Below is a small trained network, with its code and all its weights. Each question gives an input and a class and asks what happens when units are switched off, that is, made to give their printed mean instead of their output.

import numpy as np


def w(rows, s, z=0):
    codes = np.array(rows[::2]) - 128.0
    scale = np.full(codes.shape[1], s)
    scale[-1] = z or s
    return codes * scale


def norm(h):
    return h / np.sqrt((h * h).mean(-1, keepdims=True) + 1e-5)


def f(y):
    return np.maximum(y, 0)


def log_softmax(a):
    a = a - a.max(-1, keepdims=True)
    return a - np.log(np.exp(a).sum(-1, keepdims=True))


def net(x, mask):
    res = np.array(x, float).reshape(1, 4) / 4 @ E
    u = 0
    for l in range(2):
        y = f(norm(res) @ A[l][:, :-1].T + A[l][:, -1])
        res = res + np.where(mask[u : u + 7], y, B[l][:, -1]) @ B[l][:, :-1]
        u += 7
    return log_softmax(norm(res)[-1] @ U[:, :-1].T + U[:, -1])


A, B = {}, {}
E = w([
[109,225,116,123,168,66,75,128,192,152],'x0',
[118,154,182,119,112,92,138,145,113,80],'x1',
[3,196,176,221,110,109,139,108,127,96],'x2',
[114,74,243,62,11,107,98,154,76,161],'x3',
],0.00071)
A[0] = w([
[96,132,156,198,77,185,148,55,88,123,156],'L0N0',
[147,104,142,74,110,140,164,149,93,133,111],'L0N1',
[185,174,155,97,119,77,140,153,141,139,253],'L0N2',
[157,79,122,111,101,181,145,127,73,115,145],'L0N3',
[151,86,151,58,138,129,145,98,139,202,97],'L0N4',
[126,133,151,79,80,111,96,136,89,190,47],'L0N5',
[84,250,155,158,158,77,109,132,128,121,11],'L0N6',
],0.0022,0.0011)
B[0] = w([
[91,91,100,171,162,158,181,157,111,146,246],'L0N0',
[123,129,144,114,64,103,109,150,144,63,205],'L0N1',
[90,102,64,197,128,176,137,136,110,124,254],'L0N2',
[77,152,103,101,154,80,176,188,141,94,237],'L0N3',
[113,141,103,205,131,136,70,116,199,79,208],'L0N4',
[193,137,177,154,56,172,82,76,138,115,212],'L0N5',
[55,125,152,75,174,29,125,56,252,46,251],'L0N6',
],0.0023,0.0015)
A[1] = w([
[197,131,142,79,43,138,34,137,127,159,14],'L1N0',
[153,112,137,152,134,110,159,100,112,62,254],'L1N1',
[120,166,172,73,106,62,111,128,121,103,119],'L1N2',
[130,138,129,115,133,134,115,115,99,127,104],'L1N3',
[125,150,108,156,189,155,174,136,102,174,152],'L1N4',
[75,164,255,195,127,107,106,73,69,187,57],'L1N5',
[199,232,75,124,191,168,130,52,157,174,68],'L1N6',
],0.0026,0.00075)
B[1] = w([
[144,126,144,250,124,219,69,21,163,66,219],'L1N0',
[142,139,162,62,122,113,100,102,163,179,245],'L1N1',
[86,125,93,143,191,144,198,113,126,174,201],'L1N2',
[136,115,141,139,105,149,96,80,132,120,128],'L1N3',
[110,154,100,158,85,155,64,150,111,195,211],'L1N4',
[246,130,77,119,165,64,101,134,108,159,218],'L1N5',
[150,171,239,42,104,145,145,143,24,151,253],'L1N6',
],0.0027,0.0016)
U = w([
[181,82,169,225,48,226,11,35,203,47,213],'0',
[212,71,20,48,190,149,148,184,212,68,29],'1',
[9,215,152,120,232,35,127,38,254,96,240],'2',
[63,62,213,81,39,126,211,207,84,68,98],'3',
[200,101,175,189,117,25,99,107,65,207,2],'4',
[31,109,36,239,160,213,184,163,90,206,129],'5',
[210,231,144,19,193,204,96,142,17,217,173],'6',
],0.0065,0.0013)

Each question gives the input, the list of numbers given to net, and the class t.
The units are the neurons (one row each of A and B). Each row of codes is followed by its name. A weight is (code - 128) times the scale printed after its matrix; where a second scale follows, it is the last column's (A, B and U).
mask holds one flag per neuron, layer by layer. A switched-off neuron (its flag False) gives its mean, the last column of its row in B, instead of its output. The means were averaged over made-up inputs and are rounded, as every weight is.
A unit's drop is (log p(t) with every unit on - log p(t) with that unit switched off) / (log p(t) with every unit on - log p(t) with every unit switched off).
The circuit of an input: a set's keep is (log p(t) with only the set's units on - log p(t) with every unit switched off) / (log p(t) with every unit on - log p(t) with every unit switched off). Starting from the 12 units with the biggest drops (on a tie, the unit counted first), units are removed one at a time, each time the one whose removal leaves the highest keep (on an exact tie, the one counted first), for as long as the keep stays at least 0.8.
units of the circuit, in order: the units of the circuit, biggest drop first
unit that matters most: the unit with the biggest drop
k most important neurons: the k neurons with the biggest drops, biggest first
k most important neurons of layer l: the k neurons of layer l with the biggest drops, biggest first
drop when u is switched off: that unit's drop, to one decimal
input [-1,-7,5,1], class 5: unit that matters most -> L0N0
input [-3,-6,8,5], class 4: 3 most important neurons of layer 0 -> L0N2; L0N3; L0N4
input [-1,1,2,7], class 0: units of the circuit, in order -> L0N5; L1N0
input [-4,8,0,-3], class 3: 3 most important neurons -> L0N6; L1N0; L1N5
input [-7,1,3,0], class 5: 3 most important neurons of layer 0 -> L0N0; L0N6; L0N5
input [-8,-4,-8,6], class 0: units of the circuit, in order -> L1N0; L0N4
input [-2,-2,4,-1], class 5: 2 most important neurons -> L0N0; L1N4
input [-2,8,3,2], class 4: 3 most important neurons -> L1N5; L0N3; L0N4
input [2,5,3,5], class 4: 2 most important neurons -> L1N5; L0N3
input [-7,4,2,-4], class 5: 2 most important neurons of layer 0 -> L0N6; L0N0
input [-5,7,0,-4], class 3: 4 most important neurons of layer 0 -> L0N2; L0N6; L0N4; L0N3
input [-4,0,7,6], class 4: 2 most important neurons of layer 1 -> L1N5; L1N6
input [-1,-1,-6,-3], class 6: 3 most important neurons -> L0N6; L1N6; L0N0
input [-2,-7,-5,-7], class 6: units of the circuit, in order -> L1N6
input [-3,1,1,-6], class 6: 2 most important neurons -> L1N6; L0N2
input [0,-8,-7,-7], class 6: drop when L1N6 is switched off -> 0.5
input [-5,2,-1,-8], class 6: drop when L1N6 is switched off -> 0.1
input [3,6,-1,7], class 0: drop when L0N3 is switched off -> 0.0
input [-1,-8,7,6], class 4: 2 most important neurons -> L1N5; L0N2
input [-1,1,-5,-7], class 6: units of the circuit, in order -> L1N6
